Here is a tiny trained network, its code and every weight. The questions are about switching its units off for an input and a target symbol, where a switched-off unit gives its printed mean instead of its output.

import numpy as np


def w(rows, s, z=0):
    codes = np.array(rows[::2]) - 128.0
    scale = np.full(codes.shape[1], s)
    scale[-1] = z or s
    return codes * scale


def norm(h):
    return h / np.sqrt((h * h).mean(-1, keepdims=True) + 1e-5)


def f(y):
    return np.maximum(y, 0)


def softmax(a):
    e = np.exp(a - a.max(-1, keepdims=True))
    return e / e.sum(-1, keepdims=True)


def log_softmax(a):
    a = a - a.max(-1, keepdims=True)
    return a - np.log(np.exp(a).sum(-1, keepdims=True))


def net(x, mask):
    ids = ['ΓΛΦαεζηθπψ'.index(c) for c in x.split()]
    T = len(ids)
    res = E[ids] + P[:T]
    u = 0
    for l in range(3):
        r = norm(res)
        for j in range(3):
            rows = slice(2 * j, 2 * j + 2)
            q, k, v = (r @ M[l][rows].T for M in (Q, K, V))
            z = softmax(np.where(np.tri(T) > 0, q @ k.T / 2**0.5, -1e9)) @ v
            o = O[l][rows]
            res = res + np.where(mask[u + j], z, o[:, -1]) @ o[:, :-1]
        u += 3
        y = f(norm(res) @ A[l][:, :-1].T + A[l][:, -1])
        res = res + np.where(mask[u : u + 4], y, B[l][:, -1]) @ B[l][:, :-1]
        u += 4
    return log_softmax(norm(res)[-1] @ U[:, :-1].T + U[:, -1])


Q, K, V, O, A, B = {}, {}, {}, {}, {}, {}
E = w([
[70,109,121,150,188,148],'Γ',
[118,102,112,95,3,130],'Λ',
[129,134,83,118,125,179],'Φ',
[118,132,105,170,149,108],'α',
[123,135,102,153,150,108],'ε',
[94,123,137,169,179,175],'ζ',
[66,162,126,128,141,124],'η',
[167,117,88,136,186,131],'θ',
[113,130,100,241,139,100],'π',
[150,167,42,189,181,127],'ψ',
],0.031)
P = w([
[199,199,192,111,230,100],'0',
[117,192,154,146,171,129],'1',
[117,176,145,166,148,157],'2',
[122,142,132,159,153,184],'3',
[115,151,119,165,139,168],'4',
[108,152,104,167,131,159],'5',
[115,138,89,162,130,162],'6',
[104,142,56,162,125,134],'7',
[119,116,22,148,133,129],'8',
[113,117,7,152,120,113],'9',
[123,104,4,145,115,118],'10',
],0.013)
Q[0] = w([
[97,107,92,112,100,158],'0.h0',
[103,110,186,109,140,74],'0.h0',
[2,100,128,110,82,212],'0.h1',
[58,23,186,251,186,54],'0.h1',
[174,106,146,146,96,146],'0.h2',
[120,172,152,59,106,121],'0.h2',
],0.027)
K[0] = w([
[112,99,138,112,130,116],'0.h0',
[125,166,127,129,187,121],'0.h0',
[7,62,162,54,237,161],'0.h1',
[97,16,217,250,169,10],'0.h1',
[142,147,47,140,171,145],'0.h2',
[115,100,139,171,182,130],'0.h2',
],0.023)
V[0] = w([
[209,175,115,205,177,132],'0.h0',
[238,247,151,82,100,151],'0.h0',
[112,162,135,109,145,205],'0.h1',
[116,206,195,123,190,156],'0.h1',
[117,73,234,112,81,156],'0.h2',
[164,191,141,55,9,125],'0.h2',
],0.014)
O[0] = w([
[65,118,142,197,220,207,178],'0.h0',
[206,57,230,170,144,89,146],'0.h0',
[166,18,135,117,60,177,246],'0.h1',
[148,136,64,120,71,210,235],'0.h1',
[236,197,186,145,81,158,2],'0.h2',
[169,255,93,116,26,193,99],'0.h2',
],0.0084,0.0095)
A[0] = w([
[74,127,150,146,51,75,8],'0.n0',
[135,110,49,206,226,132,199],'0.n1',
[77,216,130,93,152,150,188],'0.n2',
[129,101,215,101,254,116,163],'0.n3',
],0.026,0.0016)
B[0] = w([
[97,52,107,126,100,132,133],'0.n0',
[129,103,47,141,147,230,254],'0.n1',
[212,82,164,156,74,134,140],'0.n2',
[163,43,175,227,251,167,166],'0.n3',
],0.02,0.034)
Q[1] = w([
[144,197,130,155,246,116],'1.h0',
[219,170,135,151,188,165],'1.h0',
[191,76,94,175,97,115],'1.h1',
[128,91,118,146,136,147],'1.h1',
[166,84,95,59,31,117],'1.h2',
[56,251,168,118,241,116],'1.h2',
],0.029)
K[1] = w([
[156,143,42,121,95,84],'1.h0',
[203,196,144,136,75,154],'1.h0',
[163,137,36,137,138,98],'1.h1',
[123,136,127,108,157,127],'1.h1',
[183,120,159,120,107,143],'1.h2',
[73,91,95,187,255,154],'1.h2',
],0.038)
V[1] = w([
[81,149,103,91,122,180],'1.h0',
[139,118,127,154,124,102],'1.h0',
[28,170,117,252,72,109],'1.h1',
[73,43,200,83,44,151],'1.h1',
[135,186,166,96,137,182],'1.h2',
[119,111,141,96,135,141],'1.h2',
],0.032)
O[1] = w([
[167,132,187,138,157,142,188],'1.h0',
[105,123,102,126,103,121,110],'1.h0',
[252,19,112,228,83,70,100],'1.h1',
[70,3,177,53,59,157,6],'1.h1',
[147,61,91,92,182,85,106],'1.h2',
[136,141,116,165,128,164,139],'1.h2',
],0.015,0.016)
A[1] = w([
[46,16,75,119,139,86,175],'1.n0',
[182,170,185,117,52,106,6],'1.n1',
[141,218,169,87,72,3,45],'1.n2',
[113,248,162,71,191,132,90],'1.n3',
],0.019,0.0018)
B[1] = w([
[164,150,50,75,126,146,255],'1.n0',
[177,123,146,149,142,186,233],'1.n1',
[3,101,133,173,98,207,198],'1.n2',
[65,179,171,103,156,113,164],'1.n3',
],0.021,0.0038)
Q[2] = w([
[107,72,254,115,248,11],'2.h0',
[153,197,125,100,102,140],'2.h0',
[145,145,136,118,97,115],'2.h1',
[138,141,156,133,116,109],'2.h1',
[164,124,95,98,182,163],'2.h2',
[163,199,94,119,75,87],'2.h2',
],0.025)
K[2] = w([
[120,227,179,207,6,229],'2.h0',
[158,94,112,138,106,176],'2.h0',
[127,108,156,147,112,102],'2.h1',
[116,127,166,121,138,138],'2.h1',
[97,92,172,181,141,181],'2.h2',
[182,226,102,158,52,96],'2.h2',
],0.021)
V[2] = w([
[87,190,246,216,134,184],'2.h0',
[151,152,115,98,190,70],'2.h0',
[149,242,81,141,70,125],'2.h1',
[251,225,194,115,232,154],'2.h1',
[134,153,115,37,128,155],'2.h2',
[57,175,57,153,142,65],'2.h2',
],0.021)
O[2] = w([
[135,155,195,101,55,57,248],'2.h0',
[175,122,131,145,128,180,90],'2.h0',
[123,48,118,130,121,189,92],'2.h1',
[128,105,160,13,8,118,202],'2.h1',
[101,146,175,86,133,198,58],'2.h2',
[172,200,131,131,143,117,59],'2.h2',
],0.015,0.012)
A[2] = w([
[143,150,116,86,23,112,125],'2.n0',
[173,99,227,208,251,176,84],'2.n1',
[201,184,146,136,114,88,5],'2.n2',
[60,77,155,87,157,186,86],'2.n3',
],0.025,0.0023)
B[2] = w([
[164,116,199,95,202,141,160],'2.n0',
[104,105,249,212,220,115,252],'2.n1',
[125,182,87,137,123,47,139],'2.n2',
[170,140,79,136,146,56,188],'2.n3',
],0.021,0.022)
U = w([
[136,106,159,214,217,141,166],'Γ',
[132,119,2,155,140,194,184],'Λ',
[163,93,151,112,86,162,164],'Φ',
[182,247,88,162,150,71,84],'α',
[219,75,91,190,94,48,56],'ε',
[153,122,125,110,135,124,84],'ζ',
[117,123,99,132,143,100,3],'η',
[42,189,128,100,138,135,183],'θ',
[118,127,124,48,167,134,159],'π',
[65,96,119,172,69,105,169],'ψ',
],0.0083,0.0025)

Each question gives the input, a string of symbols that net reads in full, and the target symbol t.
The units are the heads (2 rows each of Q, K, V and O) and the neurons (one row each of A and B). Each row of codes is followed by its name. A weight is (code - 128) times the scale printed after its matrix; where a second scale follows, it is the last column's (O, A, B and U).
mask holds one flag per unit, layer by layer, with each layer's heads first. A switched-off unit (its flag False) gives its mean, the last column of its rows in O or B, instead of its output. The means were averaged over made-up inputs and are rounded, as every weight is.
A unit's drop is (log p(t) with every unit on - log p(t) with that unit switched off) / (log p(t) with every unit on - log p(t) with every unit switched off).
The circuit of an input: a set's keep is (log p(t) with only the set's units on - log p(t) with every unit switched off) / (log p(t) with every unit on - log p(t) with every unit switched off). Starting from the 12 units with the biggest drops (on a tie, the unit counted first), units are removed one at a time, each time the one whose removal leaves the highest keep (on an exact tie, the one counted first), for as long as the keep stays at least 0.8.
units of the circuit, in order: the units of the circuit, biggest drop first
unit that matters most: the unit with the biggest drop
top k neurons: the k neurons with the biggest drops, biggest first
k most important neurons of layer l: the k neurons of layer l with the biggest drops, biggest first
heads that matter: for each layer, one digit per head in row order, 1 if its drop is at least 0.15 and else 0, layers parted by /
input Φ Φ α Φ Φ ψ Φ ε α, target Λ: unit that matters most : 0.n1
input Λ ψ Φ, target α: units of the circuit, in order : (0.n1 0.h2 2.n2)
input Φ η η Λ Φ Φ α Γ π η, target ε: heads that matter : 001 / 010 / 000
input Γ ψ η Φ Φ η η ψ π Φ Γ, target Λ: units of the circuit, in order : (0.n3 2.n1)
input Φ ζ η η Γ Φ Φ Λ α π Φ, target ε: units of the circuit, in order : (1.h1 0.n3 0.n1 0.h2)
input Λ ε Γ Φ Φ π ζ η, target ε: units of the circuit, in order : (0.h2 1.h1 0.n1 0.n2)
input ε Φ ψ α Φ Γ Φ Γ ψ ε, target Λ: top 3 neurons : (0.n1 0.n3 2.n1)
input Φ Φ Φ Φ Φ α η Λ ψ, target α: heads that matter : 001 / 001 / 000
input Γ Φ α ψ ζ Φ Φ ψ ζ, target Λ: units of the circuit, in order : (0.h1 0.n3 2.n1)
input ζ ζ Φ ψ α η η Λ α θ η, target θ: heads that matter : 101 / 011 / 000
input Φ Λ ψ ζ Φ Φ Γ ζ Φ η ζ, target Φ: units of the circuit, in order : (0.h2 2.h1 0.n1)
input Λ η ψ ε, target α: top 2 neurons : (0.n1 2.n1)
input Φ α η ζ Γ η Λ Φ η, target Φ: top 4 neurons : (0.n1 2.n1 0.n3 0.n2)
input ψ Φ η η θ Γ Λ ψ Φ, target α: top 2 neurons : (0.n1 2.n2)
input Λ Φ η Φ Γ Λ, target Λ: units of the circuit, in order : (2.n1)
input Φ Φ α Φ ψ ψ Φ α Φ ψ α, target Λ: top 3 neurons : (0.n3 2.n1 0.n1)
input Λ θ η Λ, target Λ: heads that matter : 101 / 000 / 100
input η ε Λ Φ π, target ε: heads that matter : 101 / 011 / 000
input Γ ψ ζ ψ θ Λ, target α: top 3 neurons : (0.n1 0.n3 2.n1)
input θ Λ ψ ζ, target α: heads that matter : 000 / 011 / 000
input α θ Φ Γ ε Φ η Λ Φ Φ Φ, target π: most important neuron of layer 1 : (1.n0)
input η Λ α π ζ θ, target ε: top 2 neurons : (0.n1 0.n3)
input ζ Γ η Φ η η, target Λ: heads that matter : 101 / 000 / 000
input Φ η Φ ψ Λ, target α: top 4 neurons : (0.n1 2.n1 0.n3 0.n0)
input π Φ Λ η ψ π, target α: top 2 neurons : (2.n2 2.n1)
input ψ Φ Φ θ ζ Γ Φ π Γ, target Λ: units of the circuit, in order : (0.h0 0.n3 2.n1)
